Below is a small trained network, with its code and all its weights. Each question gives an input and a class and asks what happens when units are switched off, that is, made to give their printed mean instead of their output.

import numpy as np


def w(rows, s, z=0):
    codes = np.array(rows[::2]) - 128.0
    scale = np.full(codes.shape[1], s)
    scale[-1] = z or s
    return codes * scale


def f(y):
    return np.maximum(y, 0)


def log_softmax(a):
    a = a - a.max(-1, keepdims=True)
    return a - np.log(np.exp(a).sum(-1, keepdims=True))


def net(x, mask):
    res = np.array(x, float).reshape(1, 5) / 4 @ E
    y = f(res @ A[0][:, :-1].T + A[0][:, -1])
    res = res + np.where(mask, y, B[0][:, -1]) @ B[0][:, :-1]
    return log_softmax(res[-1] @ U[:, :-1].T + U[:, -1])


A, B = {}, {}
E = w([
[121,207,131,102,147,149],'x0',
[124,154,53,215,2,61],'x1',
[206,56,204,84,96,76],'x2',
[67,92,48,59,85,214],'x3',
[224,206,37,16,144,104],'x4',
],0.0062)
A[0] = w([
[81,72,84,178,48,115,187],'n0',
[62,186,160,253,86,121,216],'n1',
[129,46,227,26,131,226,239],'n2',
[199,186,50,83,72,95,116],'n3',
[222,121,75,97,59,104,116],'n4',
[255,132,195,120,192,45,252],'n5',
[164,73,196,84,127,145,169],'n6',
],0.0064,0.0038)
B[0] = w([
[127,75,59,198,164,127,207],'n0',
[89,37,200,161,201,141,241],'n1',
[71,59,131,202,200,123,255],'n2',
[183,170,56,132,154,78,198],'n3',
[254,86,106,145,137,84,184],'n4',
[141,80,94,244,165,96,241],'n5',
[121,89,180,193,182,71,186],'n6',
],0.007,0.0071)
U = w([
[149,209,184,65,47,195,4],'0',
[194,224,2,105,36,59,205],'1',
[88,64,209,224,164,106,249],'2',
[137,233,180,54,52,192,4],'3',
[72,229,74,78,174,213,158],'4',
[107,235,185,53,75,149,4],'5',
],0.0066,0.0038)

Each question gives the input, the list of numbers given to net, and the class t.
The units are the neurons (one row each of A and B). Each row of codes is followed by its name. A weight is (code - 128) times the scale printed after its matrix; where a second scale follows, it is the last column's (A, B and U).
mask holds one flag per neuron, in row order. A switched-off neuron (its flag False) gives its mean, the last column of its row in B, instead of its output. The means were averaged over made-up inputs and are rounded, as every weight is.
A unit's drop is (log p(t) with every unit on - log p(t) with that unit switched off) / (log p(t) with every unit on - log p(t) with every unit switched off).
The circuit of an input: a set's keep is (log p(t) with only the set's units on - log p(t) with every unit switched off) / (log p(t) with every unit on - log p(t) with every unit switched off). Starting from all 7 units, units are removed one at a time, each time the one whose removal leaves the highest keep (on an exact tie, the one counted first), for as long as the keep stays at least 0.8.
units of the circuit, in order: the units of the circuit, biggest drop first
most important unit: the unit with the biggest drop
k most important neurons: the k neurons with the biggest drops, biggest first
drop when u is switched off: that unit's drop, to one decimal
input [-6,-4,-8,0,7], class 1: 3 most important neurons	n1, n2, n3
input [-6,-2,-7,4,0], class 4: most important unit	n5
input [8,-2,-3,1,5], class 1: 3 most important neurons	n1, n3, n2
input [4,2,4,4,2], class 1: units of the circuit, in order	n1, n3
input [7,-3,1,0,7], class 1: 2 most important neurons	n1, n3
input [-3,-1,0,-5,7], class 1: 3 most important neurons	n1, n2, n3
input [7,-3,-4,-7,8], class 1: drop when n1 is switched off	0.2
input [-1,-3,-5,-6,5], class 1: drop when n6 is switched off	0.1
input [-2,0,-1,-3,3], class 1: drop when n1 is switched off	0.4
input [-5,5,8,-7,7], class 1: drop when n3 is switched off	0.2
